Below is a small trained network, with its code and all its weights. Each question gives an input and a class and asks what happens when units are switched off, that is, made to give their printed mean instead of their output.

import numpy as np


def w(rows, s, z=0):
    codes = np.array(rows[::2]) - 128.0
    scale = np.full(codes.shape[1], s)
    scale[-1] = z or s
    return codes * scale


def f(y):
    return y / 2 * (1 + np.tanh(0.7978845608 * (y + 0.044715 * y**3)))


def log_softmax(a):
    a = a - a.max(-1, keepdims=True)
    return a - np.log(np.exp(a).sum(-1, keepdims=True))


def net(x, mask):
    res = np.array(x, float).reshape(1, 3) / 4 @ E
    y = f(res @ A[0][:, :-1].T + A[0][:, -1])
    res = res + np.where(mask, y, B[0][:, -1]) @ B[0][:, :-1]
    return log_softmax(res[-1] @ U[:, :-1].T + U[:, -1])


A, B = {}, {}
E = w([
[219,166,69,158,154,174,31],'x0',
[132,242,214,228,161,35,180],'x1',
[248,152,138,126,32,223,143],'x2',
],0.015)
A[0] = w([
[205,133,141,153,167,182,112,109],'N0',
[184,142,70,194,120,129,31,148],'N1',
[180,169,85,161,192,133,24,185],'N2',
[135,115,107,51,30,184,116,118],'N3',
[178,202,187,236,102,164,201,79],'N4',
[207,163,140,122,6,162,185,185],'N5',
[96,44,62,95,197,129,112,187],'N6',
[57,111,170,90,48,119,194,254],'N7',
[151,67,154,98,49,162,91,94],'N8',
[101,91,61,86,121,162,74,164],'N9',
],0.011,0.0084)
B[0] = w([
[99,173,174,87,102,121,156,190],'N0',
[98,168,185,107,86,151,138,223],'N1',
[55,210,170,121,14,144,123,232],'N2',
[112,68,170,154,129,125,59,232],'N3',
[132,175,70,82,151,92,207,243],'N4',
[250,89,123,110,149,169,110,253],'N5',
[96,165,58,73,116,146,236,235],'N6',
[181,58,88,115,197,72,63,227],'N7',
[142,104,175,184,127,126,120,202],'N8',
[197,136,177,72,119,138,139,240],'N9',
],0.013,0.021)
U = w([
[196,86,38,80,162,115,169,209],'0',
[148,171,109,87,108,184,190,97],'1',
[115,121,157,178,253,61,159,219],'2',
[70,187,136,225,103,76,158,63],'3',
[175,43,130,184,179,173,55,110],'4',
[159,118,216,146,94,123,63,5],'5',
],0.012,0.0031)

Each question gives the input, the list of numbers given to net, and the class t.
The units are the neurons (one row each of A and B). Each row of codes is followed by its name. A weight is (code - 128) times the scale printed after its matrix; where a second scale follows, it is the last column's (A, B and U).
mask holds one flag per neuron, in row order. A switched-off neuron (its flag False) gives its mean, the last column of its row in B, instead of its output. The means were averaged over made-up inputs and are rounded, as every weight is.
A unit's drop is (log p(t) with every unit on - log p(t) with that unit switched off) / (log p(t) with every unit on - log p(t) with every unit switched off).
The circuit of an input: a set's keep is (log p(t) with only the set's units on - log p(t) with every unit switched off) / (log p(t) with every unit on - log p(t) with every unit switched off). Starting from all 10 units, units are removed one at a time, each time the one whose removal leaves the highest keep (on an exact tie, the one counted first), for as long as the keep stays at least 0.8.
circuit, biggest first: the units of the circuit, biggest drop first
unit that matters most: the unit with the biggest drop
top k neurons: the k neurons with the biggest drops, biggest first
drop when u is switched off: that unit's drop, to one decimal
input [1,-8,8], class 5: top 3 neurons => [N0; N9; N7]
input [0,2,-5], class 2: circuit, biggest first => [N2; N5]
input [-3,0,-2], class 0: top 2 neurons => [N3; N8]
input [8,-6,2], class 5: unit that matters most => N3
input [-7,0,-4], class 0: top 4 neurons => [N3; N8; N7; N1]
input [2,1,-1], class 3: top 3 neurons => [N5; N9; N6]
input [0,3,-2], class 2: circuit, biggest first => [N2; N5]
input [6,5,0], class 3: top 2 neurons => [N5; N9]
input [-2,2,-4], class 2: circuit, biggest first => [N5; N2]
input [-2,5,-2], class 2: top 3 neurons => [N5; N2; N6]
input [-4,-8,2], class 4: top 3 neurons => [N3; N4; N8]
input [-1,5,-2], class 2: top 2 neurons => [N2; N5]
input [-3,0,0], class 0: top 4 neurons => [N3; N8; N2; N1]
input [3,7,0], class 3: circuit, biggest first => [N5]
input [0,-4,1], class 4: circuit, biggest first => [N4; N2]
input [8,2,-1], class 3: circuit, biggest first => [N5; N2]
input [1,8,-7], class 3: top 2 neurons => [N7; N5]
input [0,4,2], class 0: top 2 neurons => [N2; N1]
input [-3,1,2], class 0: drop when N3 is switched off => 0.3
input [1,-2,-7], class 1: circuit, biggest first => [N7]
input [6,-6,-4], class 1: drop when N6 is switched off => 0.2
